How the nodes are linked:
q553: ^>q14, $>q185, &>q536
q611: ^>q435, $>q204, &>q14
q435: ^>q384, $>q417, &>q515
q14: ^>q515, $>q611, &>q407
q867: ^>q682, $>q598, &>q683
q520: ^>q536, $>q414, &>q646
q341: ^>q704, $>q646, &>q902
q591: ^>q413, $>q578, &>q384
q906: ^>q404, $>q728, &>q297
q407: ^>q912, $>q14, &>q535
q199: ^>q520, $>q148, &>q404
q397: ^>q474, $>q413, &>q883
q883: ^>q728, $>q397, &>q682
q632: ^>q902, $>q685, &>q474
q297: ^>q685, $>q906, &>q413
q536: ^>q407, $>q553, &>q280
q317: ^>q683, $>q912, &>q204
q474: ^>q148, $>q632, &>q728
q685: ^>q341, $>q404, &>q632
q683: ^>q578, $>q867, &>q417
q413: ^>q632, $>q297, &>q397
q384: ^>q397, $>q591, &>q598
q204: ^>q417, $>q317, &>q611
q598: ^>q883, $>q384, &>q867
q578: ^>q297, $>q682, &>q591
q800: ^>q204, $>q535, &>q185
q417: ^>q591, $>q683, &>q435
q280: ^>q535, $>q536, &>q704
q704: ^>q800, $>q280, &>q67
q148: ^>q414, $>q902, &>q199
q535: ^>q317, $>q407, &>q800
q67: ^>q185, $>q704, &>q414
q646: ^>q280, $>q520, &>q341
q185: ^>q611, $>q800, &>q553
q414: ^>q553, $>q67, &>q520
q515: ^>q598, $>q435, &>q912
q912: ^>q867, $>q515, &>q317
q404: ^>q646, $>q199, &>q685
q728: ^>q199, $>q474, &>q906
q682: ^>q906, $>q883, &>q578
q902: ^>q67, $>q341, &>q148

In the rows, 53 stands for zero.

Rows of some nodes; one shown again gets a slightly different row:
q317	[ 88  58  78  34  50  70  84  69  38  47  56  28]
q598	[ 71  56  62  63  72  86  79  29  90  53  45  65]
q867	[ 71  57  64  60  68  88  84  33  84  49  49  60]
q280	[ 39  28  38  61  58  32  50  32   3  65  39  51]
q578	[ 65  70  53  62  72  63  58  15  93  62  44  68]
q404	[ 25  50  44  56  35  53  29  97  69  39  70  62]
q413	[ 58  86  50  46  54  34  24  37  96  64  54  61]
q520	[ 13  19  31  74  51  54  49  58  30  46  51  69]
q148	[ 16  37  36  64  39  60  38  91  59  35  65  65]
q297	[ 51  87  50  46  48  33  19  49  95  63  60  60]
q413	[ 56  88  50  48  56  36  22  36  96  64  55  62]
q685	[ 28  58  46  52  34  47  24  94  73  41  73  61]
q883	[ 63  80  54  54  65  48  41  21  95  66  46  66]
q317	[ 89  59  79  33  51  69  83  68  38  47  57  27]
q417	[ 79  53  72  55  62  93  90  50  75  45  53  52]
q515	[ 85  54  76  46  56  85  90  62  58  41  54  39]
q611	[ 86  59  76  29  48  50  71  63  20  54  56  21]
q867	[ 74  56  65  61  67  91  85  34  82  50  46  61]
q683	[ 76  56  67  58  64  93  88  41  78  47  48  56]
q417	[ 78  54  69  52  63  94  91  48  72  43  51  50]
q867	[ 73  57  65  60  69  89  85  35  85  48  49  61]
q591	[ 66  67  56  65  74  73  65  16  93  59  43  66]
q728	[ 42  77  46  44  39  32  17  74  84  53  68  57]
q912	[ 88  58  79  38  52  79  89  67  48  45  57  32]
q417	[ 78  53  71  55  65  94  92  50  73  43  50  50]
q800	[ 67  51  58  36  54  24  53  38   5  68  45  32]
q728	[ 42  79  48  43  38  34  16  74  86  52  69  57]
q515	[ 86  56  77  45  57  85  89  63  59  42  56  40]
q417	[ 79  53  73  55  63  92  92  48  73  43  50  51]
q520	[ 14  17  30  74  49  56  49  60  30  45  51  70]
q185	[ 61  46  54  43  55  24  50  33   2  70  42  34]
q611	[ 86  60  76  29  49  48  71  64  22  55  56  23]
q413	[ 58  88  51  46  55  33  25  37  97  65  54  63]
q414	[ 16  19  30  76  52  50  52  50  23  51  44  64]
q515	[ 86  55  76  45  56  88  90  62  56  42  54  39]
q912	[ 87  56  79  38  53  79  88  68  48  45  58  32]
q413	[ 58  87  52  48  55  36  23  39  96  65  56  64]
q384	[ 70  63  58  63  72  80  72  23  90  58  42  69]
q704	[ 28  25  36  67  59  38  50  35   8  62  40  58]
q704	[ 29  25  34  67  59  36  51  36   9  61  39  59]
q683	[ 75  54  67  59  67  91  90  41  78  44  48  57]
q611	[ 84  59  75  28  47  50  71  62  21  53  55  21]
q646	[ 13  20  32  73  48  58  46  69  40  42  55  71]
q646	[ 10  22  31  73  48  60  47  73  37  44  54  68]
q341	[ 14  23  33  73  41  61  46  81  46  38  61  69]
q435	[ 82  54  73  49  61  91  92  56  68  45  53  45]
q148	[ 16  37  37  65  39  57  36  90  59  35  67  66]
q317	[ 89  58  78  34  52  68  86  69  37  45  55  28]
q578	[ 64  71  54  62  69  65  58  14  97  63  46  69]
q682	[ 65  74  54  59  68  56  48  16  97  65  44  68]
q397	[ 61  84  52  54  60  40  31  27  97  66  52  66]
q683	[ 76  54  67  58  68  92  87  43  79  46  50  56]
q404	[ 22  52  42  54  35  52  30  98  66  36  72  63]
q435	[ 84  54  74  49  60  91  92  57  66  42  55  47]
q435	[ 84  54  74  51  61  90  92  56  66  44  54  45]
q280	[ 37  29  37  62  57  30  50  30   5  66  41  52]
q704	[ 30  26  35  67  59  35  49  37  11  62  39  56]
q148	[ 17  37  39  64  37  58  36  92  57  34  67  67]
q297	[ 51  85  50  43  47  32  20  50  93  59  59  60]
q317	[ 87  58  80  32  51  67  82  67  38  46  57  29]
q414	[ 17  17  30  74  53  50  51  51  23  50  47  68]
q148	[ 15  35  37  64  36  59  40  93  59  37  67  65]
q906	[ 47  83  49  42  44  31  16  61  89  57  63  58]
q407	[ 78  56  70  31  50  33  59  51   8  62  49  23]
q414	[ 20  17  31  76  53  50  51  50  23  51  44  68]
q413	[ 56  86  51  48  55  35  24  35  97  66  53  62]
q578	[ 65  70  55  62  70  65  58  16  94  63  44  68]
q578	[ 67  72  54  60  72  64  59  15  96  63  41  68]
q611	[ 87  58  74  30  48  48  73  62  20  55  55  23]
q148	[ 16  35  38  66  39  60  38  92  58  34  67  67]
q632	[ 33  66  45  47  33  42  20  92  77  43  72  60]
q728	[ 44  80  50  44  40  33  15  73  88  51  69  58]
q867	[ 74  56  64  64  71  89  85  35  84  52  47  62]
q536	[ 46  34  43  55  59  27  52  30   5  69  40  47]
q435	[ 80  54  75  49  59  92  90  56  67  43  56  44]
q535	[ 73  53  63  35  51  28  56  45   6  65  48  27]

Where do the symbols, taken in turn from left to right, take each start?
Answers are names.
[ 56  86  48  50  56  34  26  35  97  65  54  64]
$ $ & => q297
[ 75  56  69  60  67  92  88  42  81  45  49  56]
^ ^ $ $ => q728
[ 13  21  32  74  47  59  48  71  37  42  54  70]
^ & => q704
[ 87  56  80  38  55  78  88  65  46  42  56  32]
^ & & ^ => q591
[ 83  55  74  49  61  91  92  56  64  43  54  46]
^ ^ => q397
[ 16  17  32  75  51  54  49  62  31  47  53  69]
$ => q414
[ 14  22  31  73  48  58  46  71  40  41  55  67]
^ $ & => q280
[ 22  20  30  73  58  42  51  42  15  56  43  65]
& => q414
[ 17  18  31  73  55  47  51  53  22  52  46  67]
$ ^ $ & => q185
[ 77  56  70  30  48  34  61  51  10  63  50  24]
^ => q912
[ 64  75  54  58  70  54  48  18  96  64  46  70]
& ^ $ ^ => q404
[ 75  55  68  60  65  92  90  42  79  48  49  57]
$ => q867
[ 32  66  45  45  32  43  21  91  79  44  74  58]
^ ^ ^ $ => q800
[ 49  82  48  44  41  31  15  60  90  59  63  59]
& $ & $ => q906
[ 60  82  51  53  59  41  34  26  96  65  51  67]
^ ^ $ $ => q341
[ 87  56  80  39  54  80  88  64  48  45  56  33]
$ ^ $ & => q598
[ 53  86  51  44  48  30  17  49  94  62  60  62]
& & ^ ^ => q148
[ 57  87  52  49  53  35  24  37  95  64  56  62]
^ => q632
[ 14  19  31  75  48  59  46  70  38  41  54  68]
^ ^ => q535
[ 27  58  44  51  34  46  25  95  72  41  71  60]
^ $ => q646
[ 68  65  56  65  72  71  66  18  94  59  42  70]
& $ => q591
[ 19  42  41  59  36  57  33  96  63  33  68  63]
^ ^ & $ => q536
[ 71  58  63  64  70  84  80  28  87  52  45  67]
& & ^ => q578
[ 18  37  39  65  39  59  38  92  60  36  67  67]
^ & & => q646
[ 69  62  60  64  71  78  73  21  91  56  43  67]
& ^ => q883
[ 67  69  56  61  69  63  60  16  95  61  43  70]
& => q591
[ 46  36  43  55  57  28  49  30   2  70  39  43]
$ ^ & => q407
[ 55  41  48  50  55  24  48  31   5  68  39  41]
& => q536
[ 64  82  51  56  66  48  41  20  96  67  47  68]
$ => q397
[ 79  55  71  55  66  93  91  46  74  45  52  51]
& => q435
[ 29  59  44  51  34  47  23  96  73  39  72  62]
^ ^ => q704
[ 83  59  73  29  50  40  65  59  12  58  54  23]
& ^ $ $ => q435
[ 52  41  49  49  56  26  51  32   2  67  40  41]
& ^ ^ => q912
[ 69  60  59  64  69  85  79  27  87  53  43  64]
^ $ => q397
[ 47  37  44  56  59  27  50  29   3  67  39  48]
^ ^ => q912
[ 25  50  41  55  34  52  28  96  69  36  72  62]
$ ^ => q520
[ 79  53  71  56  63  93  91  49  73  44  51  53]
$ ^ ^ => q297
[ 28  56  45  53  33  46  24  93  72  41  72  58]
^ $ ^ => q280
[ 61  80  53  57  63  47  40  17  95  66  46  67]
^ => q728
[ 59  85  52  54  59  40  30  29  97  67  51  64]
$ => q413
[ 65  72  55  60  73  62  57  15  96  62  45  67]
$ ^ $ & => q906
[ 83  57  71  31  47  40  67  59  15  56  53  22]
^ ^ => q598
[ 86  56  78  39  56  77  87  66  46  44  58  32]
$ => q515
[ 66  73  56  64  71  64  59  15  96  62  43  67]
^ ^ => q685
[ 52  85  49  44  49  31  17  49  94  60  60  61]
& $ $ => q906
[ 63  82  52  54  65  47  41  19  97  66  47  65]
$ & => q883
[ 82  57  71  28  49  39  66  57  15  59  51  22]
& ^ ^ ^ => q682
[ 24  20  31  71  58  43  51  43  16  56  44  63]
& => q414
[ 32  67  45  48  37  41  19  89  76  42  71  59]
& $ & & => q728
[ 85  53  76  44  57  86  91  63  57  43  55  38]
& & ^ $ => q867
[ 86  55  78  39  55  80  89  66  49  42  57  33]
^ => q867
[ 17  38  38  66  39  59  38  94  56  36  68  64]
& $ ^ => q414
[ 72  59  62  63  71  84  80  29  88  51  44  64]
^ ^ => q728
[ 71  60  62  62  71  86  78  27  87  51  46  65]
^ => q883
[ 14  19  29  76  50  56  50  62  31  47  48  69]
$ & $ => q414
[ 61  80  52  55  63  47  38  19  97  67  46  67]
& ^ => q906
[ 87  58  78  38  56  79  87  69  47  44  56  33]
& $ ^ $ => q598
[ 11  25  36  72  45  59  45  79  47  38  62  69]
^ => q704
[ 12  22  31  74  49  59  49  70  38  42  55  70]
^ => q280
[ 86  57  73  27  47  47  71  62  19  55  55  24]
^ & ^ => q598
[ 88  59  78  29  47  59  77  68  30  49  57  22]
^ ^ & => q384
[ 78  56  68  31  50  33  61  51   8  62  49  25]
& $ & => q535
[ 78  55  67  30  51  34  60  52   9  61  50  23]
^ ^ => q867
[ 24  21  33  72  58  42  50  42  15  56  41  62]
$ & $ => q704
[ 88  57  78  33  52  69  82  69  37  47  56  28]
^ & & $ => q417
[ 85  57  72  30  50  41  64  55  13  57  52  23]
^ => q515
[ 52  86  50  44  49  33  19  49  93  61  60  61]
^ => q685
[ 76  55  66  59  66  90  88  43  81  48  50  56]
^ & => q591
[ 72  55  65  62  70  89  87  36  84  50  47  60]
$ $ $ $ => q578
[ 61  83  52  52  58  40  32  26  96  66  51  66]
& $ $ ^ => q632
[ 56  88  52  47  54  33  24  36  95  66  55  65]
$ => q297
[ 64  80  51  57  65  47  41  21  97  68  48  66]
$ ^ $ => q632
[ 49  87  51  45  49  32  18  47  93  62  59  61]
$ ^ => q404
[ 69  60  62  64  70  85  80  28  88  51  44  63]
& $ & => q867
[ 48  35  43  55  56  27  50  31   2  68  40  46]
& => q280
[ 22  21  33  74  56  44  49  41  16  57  42  62]
^ $ => q800
[ 87  57  77  29  48  59  76  67  30  50  55  23]
$ $ & => q317
[ 84  55  78  43  58  87  90  61  58  42  54  37]
$ => q435
[ 85  54  76  43  56  86  91  62  57  42  55  40]
$ & ^ ^ => q883
[ 64  76  53  59  68  57  49  17  96  64  44  69]
^ => q906
[ 47  83  50  43  42  32  15  60  90  58  64  60]
& $ ^ => q404
[ 65  72  54  63  69  63  59  15  95  65  45  70]
& ^ $ ^ => q685
[ 66  67  57  63  70  71  66  18  93  60  43  69]
^ $ => q297
[ 43  78  48  45  41  33  15  72  87  52  68  57]
& ^ ^ => q646
[ 70  60  60  64  70  86  80  27  88  52  43  65]
& $ $ ^ => q397
[ 13  24  33  70  44  61  44  79  48  37  60  68]
& $ & $ => q341
[ 55  86  50  48  56  36  25  38  95  66  56  61]
& ^ & => q728
[ 69  59  62  65  71  84  79  28  89  50  44  64]
$ => q384
[ 86  56  76  44  56  88  90  63  59  42  57  38]
& & $ => q912
[ 78  56  67  32  51  35  60  50   9  63  50  25]
& => q535
[ 66  70  56  60  72  64  58  16  95  62  43  69]
^ & ^ => q632
[ 38  28  39  61  58  30  51  31   6  64  38  54]
$ ^ => q407
[ 67  62  57  63  72  78  74  23  90  58  44  67]
^ ^ & => q728
[ 48  84  50  44  43  30  14  63  90  56  64  58]
$ & & & => q413
[ 17  36  39  64  40  59  38  92  59  34  67  66]
& & & => q685
[ 65  76  53  59  66  54  50  16  97  66  44  68]
& & => q591
[ 22  42  39  60  36  56  35  97  65  34  69  64]
& => q404
[ 60  47  55  44  54  22  52  35   2  68  42  36]
$ => q800
[ 61  79  52  56  64  47  41  20  95  66  47  66]
& & ^ $ => q906
[ 72  54  62  34  52  27  56  43   5  67  49  27]
$ & ^ => q317
[ 18  34  39  64  38  58  37  92  59  35  67  67]
& ^ ^ & => q280
[ 29  24  34  69  58  36  50  34   9  62  42  57]
^ $ $ => q407
[ 53  86  50  45  48  33  19  48  93  61  61  59]
^ & => q632
[ 32  64  46  43  34  42  19  91  76  42  71  60]
$ ^ => q341
[ 30  25  35  65  57  34  50  36   9  61  41  58]
& ^ $ => q800
[ 75  55  69  58  66  92  91  41  80  46  49  57]
^ & => q591
[ 68  68  55  64  72  73  67  16  93  61  43  69]
$ & $ $ => q682
[ 63  81  50  55  62  47  41  20  97  67  45  69]
& $ ^ => q728
[ 43  79  48  44  39  32  14  74  86  51  69  57]
$ & => q728
[ 37  72  47  44  38  38  18  83  82  48  71  58]
& => q728
[ 78  53  71  56  63  94  92  51  73  44  50  51]
& => q435
[ 39  30  40  61  57  33  51  32   4  64  40  53]
& $ $ => q536
[ 78  56  66  32  50  32  61  50  11  62  48  24]
& & $ => q535
[ 78  55  70  54  63  93  90  50  73  44  49  50]
^ $ & $ => q578
[ 39  29  39  61  58  31  52  33   7  64  37  53]
$ & => q280
[ 29  58  44  51  33  49  25  94  71  41  73  60]
$ => q404
[ 79  55  67  30  49  34  61  51   9  63  50  23]
^ ^ ^ & => q578
[ 53  40  47  48  56  25  52  33   3  69  42  42]
$ => q185
[ 79  56  68  31  49  36  59  51   9  62  50  24]
& => q535
[ 55  86  50  49  53  34  25  37  95  64  55  62]
$ ^ => q685
[ 80  56  69  54  64  93  92  51  72  43  50  51]
$ & => q417
[ 14  18  31  77  51  54  49  61  31  46  50  68]
^ => q536
[ 22  21  33  75  57  43  51  42  16  56  41  62]
^ $ & => q185
[ 62  46  53  44  54  25  51  34   3  68  41  36]
$ $ => q535
[ 29  59  44  51  34  48  25  96  73  38  74  61]
& $ => q685
[ 64  80  54  55  65  47  40  20  98  68  47  67]
$ => q397
[ 63  77  52  58  68  55  49  14  96  66  43  69]
^ & ^ => q685
[ 88  54  78  39  54  80  87  67  49  44  57  32]
$ & ^ & => q683
[ 16  18  30  75  55  50  50  51  25  52  46  66]
& & & ^ => q704
[ 32  66  45  49  35  42  21  88  77  41  74  60]
& ^ => q148
[ 26  49  43  53  34  54  29  96  68  35  72  61]
^ ^ => q280
[ 69  63  59  65  73  80  73  21  91  57  42  65]
$ => q591
[ 38  31  41  62  57  32  50  31   7  64  39  50]
& & & => q414
[ 77  55  68  31  48  32  58  51   9  64  49  24]
^ ^ => q867
[ 14  30  36  67  39  60  42  87  51  35  64  67]
^ ^ ^ ^ => q435
[ 75  54  68  58  67  92  87  41  79  45  50  57]
& & & & => q912
[ 38  31  38  62  59  31  50  33   6  64  38  50]
& ^ => q800
[ 53  43  50  48  57  24  50  31   2  68  39  41]
^ & $ ^ => q515
[ 63  75  54  58  68  55  50  17  96  65  44  67]
^ ^ => q404
[ 86  54  75  44  58  86  92  62  57  45  56  37]
^ $ => q384
[ 63  77  53  60  67  56  51  16  96  66  45  70]
^ => q906
[ 65  67  59  62  71  73  67  18  94  58  44  67]
^ ^ & $ => q632
[ 83  55  78  45  59  86  91  62  57  40  56  38]
$ $ & => q435
[ 20  43  39  59  35  56  32  93  65  36  69  64]
& & => q685
[ 87  57  77  44  56  87  90  62  56  44  55  39]
& ^ $ ^ => q883
[ 76  54  68  56  67  92  90  42  80  45  49  55]
& & => q435
